Each row has a class, written after it.
[-15 -12  23   9  -7  27  11 -12 -24   1  13 -13  37   5   4  -2  -2  -3
  -4   0  -4   7  29  14  37  11  26  21 -16  12  -3  -2  20 -14 -21 -13
 -29 -29   2 -12  13   5]  J794
[ -4  13 -10 -20  -8 -26 -12 -12  49   1 -65  31 -46 -20   1  -3 -12   2
  14  31  -4  25 -56 -25 -43 -27   8  -9  24  -5  13  23 -24 -11 -26  41
  57  -8  24  30  18   2]  J625
[  9 -13 -20 -15  21 -15  18  30  -5  -7  55  -7  11  -4  -9  14  22  -4
  19 -27  14  14  61 -23  39 -23  21 -12 -10 -34   6   7  34  30  46   1
  -9  25 -20 -14  13  -8]  J471
[-10 -17  61  33 -28  32 -17  -3 -53  11 -18 -34  35  22  -6  17  -6  41
  -3  31 -17 -45 -29  52  42  49  -7  70 -14  17 -38 -10  27   9 -50 -23
  -6 -64 -16 -23 -84  31]  J338
[-20  11  26  -1  10  12 -10  -7  -7  12 -24   5  -2   8   5  -7  -9   6
   4  13   6   1 -16   0  -7   7   8   9  -5   6   4  -4 -11  -5 -45   0
  -8   2  18 -11  -7  -5]  J104
[ 10  10   8  -2 -50  15  27 -42   1 -27 -28  19  -5 -18   7  27 -17  10
 -14   8 -18  36  -4  14 -15  -9  29 -18   0  20  -4  11 -14 -43 -28  21
  -7 -76  24  18  26  22]  J839
[  9  25  27   8  -1  -4  24   3 -26 -22  36 -11 -19  12  -4  74  -2  39
  16 -14   0 -41   0  33  31  -8  24  -7 -27  37  -3 -37  -2  37  27 -10
   1 -35   6 -39 -94  24]  J58
[-19 -30  13  -4  57 -14 -29  45 -14  45 -25 -32  23  23   6 -74  20  -7
  21  16  29 -32   8 -22  11  17 -31  62  11 -53  -7   8  27  28 -28 -51
 -11  75 -44 -33  -3 -23]  J171
[-29  16  31  11 -22  20   2 -34  -1   5 -45   7   0  -2   7  15 -20  13
   2  26 -24   2 -26  28  -1  10  33  13  -5  39   2 -10 -15 -17 -44  14
  18 -52  35   3 -25  16]  J794
[ 14  10   2  -5  -1  -6  35   4 -10 -40  71  -5   0   0  -9  58   4  13
  11 -44  17   5  37   3  43 -25  34 -39 -31   6  13 -12  16  25  40  -7
 -37  -5  -1 -27 -11  14]  J625
[-15  39   4 -11  23 -21   0   7   6  13  14   5 -22   4  -8  30   5   2
  18 -18 -15 -17  27  -5  18 -33  26 -34 -13  12  24 -17 -12  45  23  11
  29   4  20 -16 -41  -7]  J58
[  3 -19  13   2 -16  10   9 -10 -16  -7 -24  -2  11   1  11  -7  -5  12
  -1  16   3  18 -11   4  -2  12   0  30   6 -12 -22   7   9 -34 -37 -15
 -20 -26 -12  -3  16  11]  J839
[-12  16  16  -1   3   4  -5   0  -5   2   7  -7   4   4  -4  19   4  13
   2   2 -17 -18  13  14  31  -5  38  -6  -5   9  -2  -2   8  30  12  15
  25 -30   0 -12 -39  23]  J114
[  3   1  10  -4 -29   8  17 -12   0 -17 -18  -3   8 -27  -7  21  -2  16
  -6  19 -23  13 -10  19  22 -10  32  16   8   4  -9  12  13  -4  -2  23
  43 -67  -1  20 -13  47]  J171
[-28  -7  23   1  24  -8 -31   9   2  32 -42  -2   1  17   1 -36  -3   5
  20  26   6 -17 -25  -9 -11   6 -15  31   6 -18  -1  -1  -4   7 -42 -10
  15  25   4 -14 -12 -11]  J338
[-23  20   2  -9  10  -6  -5  -2  18  14  -5   6  -4 -10   2   2  -1  -5
  17   9 -20   4  11   0  17 -19  32  -9   1   9  17   7  -1  17   9  22
  45  -7  12   2 -19   3]  J794
[  5  27 -19 -26  16 -30  17  11  31 -10  14   9 -29 -25  -4  16  10   3
  21 -11   1  11  14 -22   3 -46  24 -37   0 -12  28   7  -5  37  45  25
  36  10   3  -2 -11   1]  J171
[ -5   8  28   7  14 -14  -1  16 -14   1   0 -12 -14  18  -6  29   2  39
  31  13   9 -53 -33  17  16   6   1  22  -6   4  -7 -20   2  34   0 -12
  22  -3 -11 -35 -88  19]  J338
[-17   4  22  12 -16  13 -13  -2 -13  13 -19 -24  16 -19 -18  28   1  27
  -3  29 -37 -33 -13  36  63  -2  30  43  12  -4 -29   8  36  34   4  27
  80 -67 -21  18 -74  67]  J171
[  5 -16 -27 -31   4 -11   0   4  34   6  -6  15   9 -20   1 -35   8 -22
   2   6   5  48  22 -40  -6 -28   8  -5  17 -40   1  34  13 -21  -1  31
  16  18   2  22  74 -18]  J155
[-10  33   9  -4 -19  10  10 -21   6 -17  17   8  -3 -10  -7  45  -4   9
  -7 -11 -28   2  23  19  26 -22  58 -42 -13  30  14  -1  -6  19  20  37
  22 -60  24   2 -18  28]  J114
[-19  -8  -2   2  51 -23 -28  43 -16  36  15 -27  14   9  -7 -28  25  -2
  32   5   2 -31  26  -9  38  -1  -7  39  16 -41 -14  11  28  47   7 -29
  34  38 -48 -24 -55   0]  J839
[-15 -16  30   9  35  -2 -13  21 -25  18   5 -31  18  31   9 -16   7  10
  18  -1  19 -33  14   6  30  12  -8  33 -11 -16 -11 -14  24  23 -20 -37
 -18  24 -18 -48 -38  -5]  J720
[   7  -12    0    7   31  -12   -8   51  -23   -1   49  -38   10   17
  -22   19   23   30   40    8    7  -57    1   11   66    0   -9   43
   -1  -16  -23   -5   37   66   37  -13   39   11  -60  -38 -113   30]  J338
[-13 -21   4  -9  41 -23 -20  24   3  29 -51   0 -16  20  17 -52   2   3
  31  25  41  -7 -22 -32 -43  11 -24  35  11 -34   6  -5  -6  -6 -38 -22
 -14  76  -4 -24  20 -37]  J471
[  3 -29  40  19  -6  19  -1  -3 -40  -1 -32 -20  15  23  17 -12  -9  31
   6  28  23 -17 -31  22  -5  36 -15  61  -2  -4 -36 -15  12 -27 -60 -46
 -45  -6 -20 -31 -23  12]  J839
[  1   7  13  -9  36  -7  14   7  -7 -11  16   4 -25  17  13   9  -8  13
  23 -13  51  -9 -10 -16 -23  -2  -8 -18 -25   2  16 -23 -17   6  -8 -27
 -58  49   8 -48 -14 -25]  J104
[ -9  13  55  24 -23  34  34 -26 -56 -27  31 -24  29  25  -2  60 -14  32
  -9 -22  -4 -34  21  48  52  18  39  -2 -48  39  -4 -41  10  19  -8 -27
 -61 -60  19 -52 -54  34]  J171
[  6 -19   2 -11 -42  21  21 -17   5 -10 -11  -4  36 -25  -6  12  -2 -10
 -23  22 -27  46   9   8  24  -4  14  26  22  -7 -32  27  24 -41 -30  22
  26 -71 -10  39  36  40]  J773
[-26   8  23  -6 -22  14 -15 -27  15  24 -77   8   2  -3   4 -14 -18  -4
  -9  45 -24  12 -30  10 -22  -1   8  26  22   9 -11   8 -14 -30 -73  25
  41 -40  21  24   4  20]  J773
[ -4 -11  36  13 -12  10 -10  -3  -9   8 -59  -7   0   4   3   3  -7  38
  11  45   7 -29 -55  25  -1  23  -1  54  14  15 -30  -5   4  -9 -57   1
  32 -39  -2   0 -54  32]  J684
[-21   6  11  -7  34 -10 -18   5  12  26 -22   5  -9  14   3 -28  -1  -3
  22  -2  24  -8   5 -23 -14 -10  -1  -8  -6  -8  17  -7 -13  12 -32  -1
  -7  40  20 -15  10 -25]  J684
[-24  19  20  -8   1  10 -18 -24  13  21 -63  25 -15  -1   9 -21 -20  -4
   1  30   1  15 -33  -9 -44   4   8   3   5  10   9   2 -30 -24 -64  19
   9  -6  38   7  18  -9]  J104
[-16  59   4 -17  11 -15   3 -21  31   2 -26  26 -49  -1   4  15 -16   1
  20 -10   0  -5  -2 -11 -40 -39  24 -65 -17  22  54 -11 -46  28   6  25
   9   9  51 -15 -10 -18]  J171
[-17   1  24   4  28  -6 -13  23 -19  19  24 -23  15  24 -11   5  10  15
  26  -5   2 -43  15   8  41   4   2  19 -15 -15  -3 -11  19  44   3 -20
   5  16 -17 -37 -61   6]  J338
[  5 -13   9  -4  16  -7   6  24 -12  -2  22 -22  15   3  -1  11  10  22
  19   1  16 -24  10   8  39  -2   4  31  -6 -19 -19  -3  28  22  10  -6
   7  -2 -23 -22 -48  12]  J155
[  4  11  22   2 -16   2  21 -10 -11 -24  -7  -7  -8  -5   3  36  -9  32
   5  10  -4 -15 -22  25  14  -3  26   6 -12  19  -2 -19  -2  12   4   2
   7 -40   6 -17 -50  32]  J171
[-16   5  -2 -15  44 -43 -30  25  28  32 -69  16 -51  10  15 -33   0  12
  48  28  31 -17 -40 -35 -58 -12 -10  16  17 -28  18  -1 -22  20 -27   2
  29  73   8 -15 -18 -37]  J471
[ 10 -38  18   6 -27  23  16  -2 -30 -24  26 -17  44   2  -6  12   3   5
 -15  -3   4  22  16  14  46  15  13  36  -5 -16 -31  11  48 -20 -20 -18
 -30 -32 -21   1  30  33]  J625
[ -2 -43  17   1 -24  27   2   2 -16   7 -24 -23  49  -5  -2 -17   1   0
 -17  39  -8  20  -5  15  35  25 -10  80  26 -24 -56  17  42 -40 -64  -9
  13 -44 -35  22  14  43]  J773
[ 13   9  31   7 -41  18  47 -32 -24 -50  26  -9   8   7   5  75 -11  31
 -10 -15  -2   0   6  40  31  -4  36 -21 -30  42   1 -21   3  -9   7   1
 -28 -81  21 -24 -30  32]  J720
[  1 -19  51  26  17  18  17  14 -64  -5  43 -46  41  44   8  15   8  23
  -1 -27  25 -46  37  27  62  24  -2  22 -36   8 -14 -30  38  22 -16 -67
 -89   0 -26 -74 -47  -7]  J720
[  1 -20   0 -15 -22  13   7 -19  10  -4 -52   9  13 -19   6 -32  -7  -6
 -13  31  -3  41 -18 -13 -17  -6   7  31  23 -18 -12  24   9 -40 -45  17
  11 -32   1  27  64  19]  J171
[  9   3 -44 -38  21 -31  21  26  40  -2  38  10  -6 -28 -12   0  20 -31
  13 -23  -7  50  60 -43  21 -50  12 -36  15 -44   6  37  23  15  40  24
  36  23 -21  14  38  -6]  J773
[ -7   5 -12 -20  26 -33 -11  16  30  20 -44  15 -31  -7   6 -22   3   0
  28  15  15  10  -6 -34 -35 -18   0  -7  13 -22  17  12 -10  12  -6  17
  26  44   9   1  14 -28]  J471
[  3   2   9   3   5 -14   2   8  -7  -3  -9  -5 -10  -5   3  13   2  25
  18  12   2  -8  -9   8   9  -3   5  18   3  -8 -15  -3   7  10 -10  -8
  16 -15 -16 -13 -48  15]  J839
[  8  33  21   1 -36   2  28 -25   0 -30   3   4 -14 -13  -3  80 -13  41
   5   1 -16 -17 -12  38  21 -21  52 -22 -20  38  -2 -15  -6  13  16  38
  25 -76  28  -7 -73  38]  J155
[  5  -1   6   0  -7  -4   8  13 -11  -8  12  -9   2  -8 -12  39   9  20
   4   5 -16 -11   3  14  41 -10  18  23   2   7 -20  -8  18  21  11   7
  38 -39 -14   1 -48  30]  J58
[ -8   9  11   2 -19  23   4 -13  -8  -8  17  -8  26  -5 -10  26   4   5
  -9   0 -25   3  28  21  47  -9  48   1  -3   9 -13   9  20  14   4  27
  20 -65   1   4 -16  35]  J114
[  6  20  14  -5  12  -6  18   5 -10 -18  28   0 -16  -5   1  42  -2  22
  15 -10  16 -11  -2   6   9 -12  20 -19 -20  15   7 -16  -3  24  20   3
  -3  -4   3 -26 -49  10]  J104
[ 14  21  21   1 -41  20  51 -32 -22 -49  37  -4   3 -12  -2  72 -10  27
 -15 -19 -11   7  19  31  36 -15  48 -33 -31  36   7 -17   5   9  24  10
 -25 -77  18 -15 -28  42]  J171
[ 12  -3  20  -2  23   0  32   6 -30 -22  41 -14  -3  21  11   6  -2  16
  10 -30  45 -13  23  -5   8   1  -2 -13 -37  -4  17 -28   3  14  12 -47
 -84  35   0 -59   0 -15]  J171
[ -2  10   7  -2  -6 -12  -2  -1   8  -2 -32   4 -22 -12   4  13  -3  23
  18  26 -12  -3 -26   9  -3 -11  20  14  11  -1 -10   7  -6   2  -7  11
  50 -31  -4   4 -41  27]  J839
[ 10 -20  10   3  45 -13  13  31 -23 -10  51 -27   5  25  10  -3  12   9
  21 -29  52 -17  32 -11  22  -5 -18   0 -26 -18   2 -26  22  24  21 -52
 -63  61 -22 -62 -16 -21]  J720
[-14  -7  -3   6  40  -7   5  30 -18   0  78 -19  27  10  -1  -3  17 -11
  19 -37  18   4  70 -11  59  -8  19  -9 -27 -15   7 -12  36  38  33 -33
 -45  50 -21 -36  -6 -21]  J794
[-29  16 -15 -30  57 -42 -44  32  49  50 -49   8 -27  -9   2 -51  13  -2
  36  21   0 -14  -9 -40 -15 -31  -1  11  26 -41  17  18 -11  35 -12  31
  80  58  -2   6 -20 -25]  J155
[  6  -7 -13 -12 -14 -16   6   9  19 -13   2  -8   6 -28 -10  24  12   5
   3  14 -26  18   3   4  38 -25  24   4  18 -10 -10  19  26  11  25  34
  73 -50 -16  24 -20  33]  J720
[  -9    6   38   17   30   -3   -3   20  -40    9   32  -40    9   40
    5   19    7   26   22   -4    4  -64    5   34   46   21   -1   22
  -23   13  -11  -36   16   54   17  -41   -9    6  -19  -71 -114    1]  J720
[-25  12  22  -9  15   5  -6 -27   8  16 -64  14 -17  15  18 -41 -19  -2
   1  14  20   9 -22 -18 -53   2  -3   0  -4   0  23  -8 -31 -21 -63 -11
 -35  22  38 -20  45 -27]  J171
[-10 -16  12  -1  20 -16 -14  22  -5  17 -35 -10  -4   7   6 -14   5  21
  27  29  16 -16 -20  -2  -4  12   0  45  10 -20 -11  -4  11  12 -19  -8
  22  20 -12 -13 -32  -2]  J471
[-20 -14 -13 -19  59 -18 -40  26  20  41 -20   1  -4   9   8 -79  10 -27
  20   5  29   8  18 -50 -26  -7 -19  11  14 -47   9  13   3  12 -18  -6
  -2  81 -10 -13  51 -40]  J114
[-25   6  28   1  16   0 -20 -16   5  23 -58  12 -12  27  12 -39 -18   0
  15  16  24  -4 -26 -15 -48   5 -16   2  -7   1  18  -7 -29 -16 -67 -14
 -33  34  35 -25  25 -34]  J338
[ 11  -1  29  12 -16   4  20   9 -30 -27  41 -22   9   6 -10  65   4  38
   8  -9   0 -34  -2  37  59   6  28  20 -19  12 -22 -13  32  33  18 -12
   2 -43 -21 -28 -77  45]  J625
[  9   0  -4 -10   8 -11  15   5  -4 -10  16   0  -5  -5   5   6   5   5
  13 -13  12  15  22 -14   2 -15   8 -10  -6 -16   3   5   3   2   9 -14
 -20   7  -9 -15   8  -6]  J839
[-22   3   4 -14  18   4 -22 -20  24  17 -60  26 -20  17  16 -54 -17 -16
   1  15  24  24 -14 -32 -59  -4   0 -15   3  -5  21   4 -32 -29 -55   8
 -32  38  37  -7  74 -36]  J114
[  0 -29  22   8  -6  12  -3   1 -20   1 -24 -11  22  13   1 -18  -4  14
   6  23  18  -4 -22   3   2  20 -18  50   5 -14 -26   2  19 -20 -47 -21
 -20  -7 -15 -11   5   9]  J338
[-20 -21  10 -11  24   6 -21   3   0  32 -32  -8  31  16  11 -63  -1 -16
   5  12  21  14  13 -23 -10   3  -7  31   5 -33  -7   7  12 -22 -51 -10
 -30  45   3 -10  51 -28]  J155
[  2  14   8   0  -3  -6  30  -7   2 -20  19   3 -12  -7   5  42  -5  19
  15  -5   4  -5   2  11  18 -13  30 -16 -16  23   9 -12   1  12  23   2
  -1 -17  10 -22 -37   7]  J794
[  2   3 -11 -21  17 -15  11  -2  19  -3   2  12 -11  -3  10 -12  -4  -6
  13 -11  26  21  14 -31 -21 -24   5 -25  -8 -16  15   2  -8  -9  -1   8
 -25  33  18 -15  37 -28]  J155
[  5 -21  35  18   0  13  13   0 -42 -13   1 -20   9  26  17   7  -7  31
   9   5  29 -20 -11  19   7  28 -11  33 -19   0 -21 -20   7 -15 -32 -49
 -65  -2 -16 -45 -29   5]  J839
[  3 -17   1  -3  12 -13  -3  27  -8   3  -2 -17   7  -8   1  -6  14  17
  18  16  -1  -5  -2   0  28  -1   3  41  16 -28 -28  12  28  10  -2 -14
  27  -6 -44  -5 -34  21]  J839
[  1 -13 -34 -32  36 -34 -18  23  44  25 -23  14 -17 -21   6 -62   8 -24
  21   4  23  31  10 -58 -32 -31 -20  -3  24 -52  12  28   0 -11  -5  21
  22  62  -4  17  66 -38]  J155
[-14  30   4 -11  29 -15  -1   1   4   7  12   7 -23  12   0  12  -3  -3
  13 -24   6  -1  31 -16  -1 -30  18 -41 -24  11  30 -18 -18  29   9  -3
 -14  30  27 -27  -5 -27]  J58
[ -7  19  15   3 -10  10  19 -23 -16 -13  14   7   4   9   3  24  -8   2
   0 -23  -9  13  32   6   8 -12  31 -36 -26  16  15 -10 -12  -4  -9  -8
 -43 -25  24 -24   6  -4]  J839
[  5 -34  13  -1 -20  13   4  -2 -11  -7 -20 -13  26   2   7 -13   3   3
  -5  27   3  19  -9   7  13  10  -4  46  13 -14 -27   7  28 -30 -35  -6
   4 -37 -15   4  18  18]  J720
[-25  29   9  -6 -20   1  -5 -27  15  10 -43  19 -10 -12  -5  23 -11   4
   3  14 -34  13   1   8  -5 -16  51 -17   3  18  15   6 -17   4 -20  47
  47 -46  42  21  -3  14]  J471
[ -4 -28  21  13  20   3   7  19 -23  -1  11 -18  13  12  12 -11   5  18
  16  14  26 -18  -5   9  24  22  -3  46  -8  -5 -18 -12  26   1 -12 -38
 -25  15 -25 -35 -29  -1]  J794
[-18   8  51  16 -26  24   3 -24 -26  -3 -23 -20  16  15   3  40 -11  31
  -4  18 -26 -27 -17  49  32  12  24  25 -11  32 -15 -16   8   4 -36   4
  23 -78  16 -17 -67  41]  J720
[-20  -8  36  19 -12  26  -1 -23 -21   4 -32  -3  18  12  12  -9 -17  10
  -3  21   1   2 -12  23   6  22  16  26 -11  26  -5 -12   3 -25 -54 -13
 -29 -23  19 -12  -2   1]  J794
[-20   3  11  -8 -25  17  -8 -36  12  17 -66  27   1  -4   1 -15 -16 -19
 -20  26 -29  35 -12  -7 -26 -10  14   5  15  12   1  14 -20 -46 -64  29
  22 -46  42  31  62   3]  J58
[  7  -9  15  -2 -22  10  14   1 -12  -8   2 -13  30 -10  -5  22   4  20
  -3  14 -13  -7   6  22  42   1  27  31   3  -3 -30   7  32   0  -1  13
  24 -52 -13   1 -32  35]  J155
[ -15  -13   31   14  -45   39    0  -24  -22    2  -21   -8   50   -4
  -11   15   -1   10  -23   24  -38    0    6   37   50   15   37   38
    6   18  -33    9   27  -17  -44   22   33 -100    4   27   -9   56]  J684
[-28  14 -23 -26  27 -35 -29  -4  70  32 -85  41 -52 -14  23 -65 -15 -27
  23  46  -6  43 -46 -62 -64 -33  -8 -24  26  -6  39  24 -50 -15 -37  38
  49  56  43  22  47 -44]  J794
[ -4 -19   6  -6   6  -2 -22   8  10  14 -53  -1  -3  -8   7 -32   1  10
   4  43   5   2 -36  -5 -15   8  -2  47  28 -18 -24  18  12 -12 -32  12
  39  -9 -18  12   1  19]  J114
[ -6  14  17  10 -38  27  21 -24 -29 -22  33  -9  29  -6  -9  51   0  10
 -13 -12 -40   7  43  36  57  -6  52 -11 -18  21 -11   2  16   5   9   8
   4 -87   2  -2 -28  43]  J839
[-12   0  49  15  -4  32  16 -10 -44  -4  18 -28  32  32   3  26 -12  17
  -6  -9  11 -24  25  38  33  26   9  18 -33  25 -13 -28   8  -1 -38 -40
 -63 -26   2 -43 -39  15]  J773
[-15 -19  33   7   3  23  -3   4 -38  12   1 -31  43  15  -1 -14   4  10
  -5  11  -5 -23  11  20  42  22   8  54  -4 -13 -20  -6  32  10 -26 -25
 -10 -21 -23 -22 -18  26]  J171
[-11 -16   9  -1  14  15 -12   3 -13  10   2  -7  23  15   4 -31   4 -10
  -5   1  11   6  24 -11  11   6  10  16  -5 -16  -6   3  16  -3 -21 -10
 -31   8  -4 -16  34  -8]  J114
[-16   8  14  -2  17  -2 -11  14  -5  19  12 -13  12   3 -14   9  12   9
  20  -4  -8 -26  22   3  43  -9  19   7  -2  -4  -3   2  17  40   2  12
  41 -14  -6  -5 -44  19]  J684
[-11 -18  11  -5  21   2  -5   5  -8  13   2 -14  24  16   8 -33   6 -16
   5  -6  15  13  31 -16  16  -5  -5  10  -3 -24   0   0  18  -4 -27 -20
 -28  19  -2 -20  33 -19]  J720
[-16   1  -5 -22 -36   0 -21 -26  39  20 -87  18 -11 -23  -9 -25 -11  -6
  -3  59 -29  33 -54   3 -36   1  -2  26  43  -6  -3  43 -15 -29 -42  49
  93 -33  19  54  27  18]  J338
[-18 -21  16   6   4   4 -22  23 -15  27   2 -26  47   1 -19 -11  20   5
   8  22 -27 -25  12  13  67   6  10  62  20 -33 -35  18  47  27 -14   5
  60 -27 -38   5 -39  36]  J338
[-19   6  17   4   6   0 -10   2 -13  12  -8  -5   5   8   1   0   2   8
  13   6 -11  -6  12   7  17   2  16  10  -6  -5  -3  -1   0  12 -19 -11
   6 -12   0 -18 -27   5]  J839
[-21  29  -9 -14 -16  -2   5 -33  41   3 -32  31 -14 -29   2   7 -13 -16
   1   9 -33  37   2  -7 -12 -32  42 -35   7  23  26  17 -21 -15  -6  49
  45 -40  41  32  32  -1]  J794
